Below are the code and all the weights of a small trained network. Each question names an input and a target symbol and asks about switching units off, where a switched-off unit gives its printed mean instead of its output.

import numpy as np


def w(rows, s, z=0):
    codes = np.array(rows[::2]) - 128.0
    scale = np.full(codes.shape[1], s)
    scale[-1] = z or s
    return codes * scale


def softmax(a):
    e = np.exp(a - a.max(-1, keepdims=True))
    return e / e.sum(-1, keepdims=True)


def log_softmax(a):
    a = a - a.max(-1, keepdims=True)
    return a - np.log(np.exp(a).sum(-1, keepdims=True))


def net(x, mask):
    ids = ['αβγδζηθλφψ'.index(c) for c in x.split()]
    T = len(ids)
    res = E[ids] + P[:T]
    u = 0
    for l in range(3):
        r = res
        for j in range(3):
            rows = slice(2 * j, 2 * j + 2)
            q, k, v = (r @ M[l][rows].T for M in (Q, K, V))
            z = softmax(np.where(np.tri(T) > 0, q @ k.T / 2**0.5, -1e9)) @ v
            o = O[l][rows]
            res = res + np.where(mask[u + j], z, o[:, -1]) @ o[:, :-1]
        u += 3
    return log_softmax(res[-1] @ U[:, :-1].T + U[:, -1])


Q, K, V, O = {}, {}, {}, {}
E = w([
[79,177,106,180,221,209,193,118,111,40,146],'α',
[254,157,206,168,152,154,173,54,155,72,251],'β',
[178,100,197,98,70,213,84,218,107,3,111],'γ',
[58,167,193,111,126,158,51,23,59,57,221],'δ',
[139,45,136,114,194,122,151,26,191,108,200],'ζ',
[242,207,122,172,110,136,114,61,119,120,246],'η',
[157,98,73,122,128,166,75,121,142,58,188],'θ',
[106,53,122,25,94,25,162,215,87,118,171],'λ',
[165,204,50,211,97,49,238,47,193,2,152],'φ',
[243,124,125,179,175,181,126,140,131,120,133],'ψ',
],0.0085)
P = w([
[164,170,97,54,149,193,124,110,168,169,189],'0',
[190,105,149,204,169,114,120,127,110,127,111],'1',
[136,94,114,158,62,175,163,95,104,137,119],'2',
[147,183,154,59,133,162,153,124,145,146,141],'3',
[137,90,145,200,163,110,87,161,97,118,206],'4',
[122,109,118,128,63,140,148,88,94,107,112],'5',
[130,187,169,38,135,147,156,132,149,131,143],'6',
[121,87,162,199,173,86,75,159,99,103,199],'7',
[109,115,133,122,67,111,136,88,99,95,104],'8',
[115,196,188,22,135,132,167,126,156,113,127],'9',
[108,87,183,194,177,63,63,158,99,85,189],'10',
[111,125,140,121,70,86,130,86,107,92,97],'11',
[127,199,169,9,135,129,148,136,158,123,140],'12',
],0.015)
Q[0] = w([
[154,183,106,125,131,92,188,157,125,177,100],'0.h0',
[119,104,149,74,142,166,109,177,111,185,162],'0.h0',
[124,197,136,74,118,161,155,106,179,148,124],'0.h1',
[146,99,126,165,207,92,114,181,88,68,247],'0.h1',
[183,92,177,144,90,121,128,98,145,124,185],'0.h2',
[63,106,125,161,125,109,127,129,140,161,96],'0.h2',
],0.015)
K[0] = w([
[213,183,79,165,170,159,169,60,148,83,176],'0.h0',
[175,81,114,75,147,181,99,148,126,179,151],'0.h0',
[195,169,11,135,149,162,91,113,165,112,161],'0.h1',
[54,117,232,71,82,99,74,165,88,63,126],'0.h1',
[190,123,193,115,54,48,40,131,165,147,143],'0.h2',
[10,123,131,174,164,102,211,152,140,137,91],'0.h2',
],0.012)
V[0] = w([
[129,94,211,112,122,95,199,144,147,124,110],'0.h0',
[142,85,172,126,200,153,146,122,197,88,132],'0.h0',
[92,206,114,156,123,7,202,106,77,203,152],'0.h1',
[186,122,24,103,135,55,116,172,197,121,107],'0.h1',
[123,119,182,127,111,125,163,121,125,102,92],'0.h2',
[202,88,173,91,3,87,52,99,138,187,129],'0.h2',
],0.0077)
O[0] = w([
[141,163,116,112,161,45,214,173,88,169,137,184],'0.h0',
[108,148,120,93,160,92,178,100,166,105,20,236],'0.h0',
[170,172,82,104,127,94,131,104,35,192,127,7],'0.h1',
[58,199,201,155,110,66,17,147,189,180,150,154],'0.h1',
[157,161,137,149,99,79,131,98,90,169,96,35],'0.h2',
[74,128,254,193,100,185,216,136,121,157,114,173],'0.h2',
],0.0073,0.0018)
Q[1] = w([
[88,85,124,149,233,103,145,23,177,170,204],'1.h0',
[216,197,104,169,206,150,37,94,164,92,111],'1.h0',
[118,89,157,196,175,135,149,131,12,150,88],'1.h1',
[91,117,105,186,18,77,171,167,98,125,153],'1.h1',
[162,60,148,175,129,90,86,69,97,109,127],'1.h2',
[121,164,151,146,82,95,147,58,109,150,178],'1.h2',
],0.011)
K[1] = w([
[50,150,128,153,185,71,200,15,154,109,199],'1.h0',
[116,247,120,213,117,183,129,89,102,69,123],'1.h0',
[74,100,153,181,130,70,116,105,26,50,108],'1.h1',
[146,37,46,157,76,46,178,181,106,187,82],'1.h1',
[77,147,158,115,111,124,96,173,59,62,81],'1.h2',
[107,116,77,127,125,95,159,180,142,195,85],'1.h2',
],0.011)
V[1] = w([
[159,142,151,177,212,229,107,127,123,187,103],'1.h0',
[168,49,85,108,118,110,176,204,156,201,122],'1.h0',
[146,88,133,208,54,78,58,167,94,91,59],'1.h1',
[99,39,105,123,175,85,188,124,240,148,113],'1.h1',
[254,169,149,118,71,116,173,139,136,32,154],'1.h2',
[73,100,158,82,88,78,94,218,51,83,82],'1.h2',
],0.0071)
O[1] = w([
[194,44,149,26,109,13,58,190,110,124,100,59],'1.h0',
[220,145,106,157,211,135,96,128,142,129,110,119],'1.h0',
[101,195,197,137,152,158,47,26,93,29,184,2],'1.h1',
[7,142,125,111,208,194,110,153,92,166,59,180],'1.h1',
[168,167,111,108,147,72,193,135,202,78,144,208],'1.h2',
[89,125,41,102,106,106,155,255,129,64,60,86],'1.h2',
],0.0064,0.0052)
Q[2] = w([
[140,163,184,111,186,180,140,105,166,98,189],'2.h0',
[88,152,97,12,110,114,143,186,158,166,133],'2.h0',
[111,120,120,246,116,98,110,110,95,161,115],'2.h1',
[171,101,127,157,86,171,169,127,127,75,93],'2.h1',
[93,66,97,207,142,105,111,113,103,88,143],'2.h2',
[137,116,68,91,112,58,160,173,91,115,151],'2.h2',
],0.014)
K[2] = w([
[143,160,113,33,71,182,150,103,142,191,56],'2.h0',
[126,109,120,99,156,130,103,189,124,190,253],'2.h0',
[116,114,151,170,148,87,158,129,67,84,134],'2.h1',
[127,147,85,118,82,171,149,119,106,126,69],'2.h1',
[98,113,135,160,113,98,156,110,53,89,121],'2.h2',
[138,137,149,145,163,88,108,170,139,138,120],'2.h2',
],0.017)
V[2] = w([
[85,128,154,169,146,124,254,130,101,96,69],'2.h0',
[135,134,163,40,99,97,104,5,150,87,3],'2.h0',
[148,82,108,171,200,102,40,189,63,77,62],'2.h1',
[246,142,222,173,253,63,173,98,97,108,106],'2.h1',
[89,184,82,29,81,160,139,58,171,49,172],'2.h2',
[135,110,119,114,232,160,76,52,88,145,117],'2.h2',
],0.0082)
O[2] = w([
[88,102,66,123,173,161,98,100,178,254,83,131],'2.h0',
[42,111,82,153,202,139,227,127,30,145,216,76],'2.h0',
[135,204,62,117,68,179,124,158,171,89,193,2],'2.h1',
[175,100,199,93,124,124,229,150,194,216,189,77],'2.h1',
[204,144,37,227,128,126,164,149,180,179,153,122],'2.h2',
[195,179,121,126,183,148,93,211,118,95,91,120],'2.h2',
],0.0083,0.008)
U = w([
[119,170,131,111,183,140,84,161,77,160,123,63],'α',
[140,173,124,167,147,86,78,142,84,175,143,75],'β',
[93,127,156,209,165,117,74,180,135,95,148,2],'γ',
[119,103,71,84,92,134,149,116,1,135,140,172],'δ',
[128,124,115,98,123,140,138,158,131,151,132,26],'ζ',
[145,141,142,141,118,125,116,141,85,130,154,52],'η',
[119,142,112,98,88,121,93,139,114,144,109,183],'θ',
[99,182,145,84,143,145,96,161,127,125,209,213],'λ',
[116,156,118,173,107,243,136,86,164,146,139,205],'φ',
[166,150,80,121,116,142,139,192,105,134,126,117],'ψ',
],0.0089,0.0062)

Each question gives the input, a string of symbols that net reads in full, and the target symbol t.
The units are the heads (2 rows each of Q, K, V and O). Each row of codes is followed by its name. A weight is (code - 128) times the scale printed after its matrix; where a second scale follows, it is the last column's (O and U).
mask holds one flag per head, layer by layer. A switched-off head (its flag False) gives its mean, the last column of its rows in O, instead of its output. The means were averaged over made-up inputs and are rounded, as every weight is.
A unit's drop is (log p(t) with every unit on - log p(t) with that unit switched off) / (log p(t) with every unit on - log p(t) with every unit switched off).
The circuit of an input: a set's keep is (log p(t) with only the set's units on - log p(t) with every unit switched off) / (log p(t) with every unit on - log p(t) with every unit switched off). Starting from all 9 units, units are removed one at a time, each time the one whose removal leaves the highest keep (on an exact tie, the one counted first), for as long as the keep stays at least 0.8.
units of the circuit, in order: the units of the circuit, biggest drop first
most important unit: the unit with the biggest drop
heads that matter: for each layer, one digit per head in row order, 1 if its drop is at least 0.15 and else 0, layers parted by /
drop of u: that unit's drop, to one decimal
input ζ λ λ θ λ λ λ λ α α, target α: heads that matter -> 100 / 011 / 011
input β γ ζ γ ζ ζ ζ δ β θ λ ζ α, target ζ: units of the circuit, in order -> 2.h1, 1.h1, 1.h2
input α λ λ φ λ δ α λ ζ δ, target ψ: heads that matter -> 001 / 000 / 001
input λ λ ζ λ λ δ, target φ: units of the circuit, in order -> 1.h1, 1.h0, 2.h1
input λ α λ δ α λ α λ, target λ: units of the circuit, in order -> 2.h1, 1.h1
input ζ θ λ δ ψ, target δ: units of the circuit, in order -> 0.h1, 1.h0
input λ θ λ λ β, target λ: units of the circuit, in order -> 2.h1, 1.h0, 2.h2
input θ λ φ λ ζ, target λ: most important unit -> 0.h0
input α ζ β ζ λ β θ θ θ α ζ α γ, target ψ: units of the circuit, in order -> 2.h2, 0.h2
input γ λ φ ζ α γ γ λ η, target φ: units of the circuit, in order -> 0.h2, 2.h0
input ψ φ θ ζ λ β λ ζ λ λ θ, target λ: units of the circuit, in order -> 2.h1, 1.h1
input λ η ζ δ, target θ: units of the circuit, in order -> 2.h0, 1.h1, 1.h0
input ζ ζ φ ψ ζ θ λ α γ, target φ: heads that matter -> 000 / 110 / 101
input λ β ζ γ, target θ: most important unit -> 2.h0
input ζ ζ λ δ λ λ λ λ φ, target φ: heads that matter -> 000 / 110 / 100
input γ β λ λ γ δ, target φ: units of the circuit, in order -> 1.h0, 2.h2, 0.h1
input β ζ λ γ, target ζ: units of the circuit, in order -> 2.h1, 1.h2, 1.h1
input ζ θ θ α δ λ ζ λ λ α λ γ ζ, target α: units of the circuit, in order -> 1.h2, 1.h1, 2.h2, 2.h1
input φ φ θ δ ζ α θ α, target δ: heads that matter -> 010 / 100 / 100
input θ ψ ζ α λ α α, target γ: most important unit -> 0.h1
input θ φ ζ β θ λ, target φ: heads that matter -> 000 / 110 / 001
input δ λ λ θ α λ α λ λ λ δ, target δ: heads that matter -> 010 / 011 / 000
input λ λ φ λ θ ψ λ ψ ζ α α, target λ: heads that matter -> 100 / 000 / 010
input θ λ λ ψ γ φ λ ζ λ λ, target γ: drop of 2.h1 -> 0.3
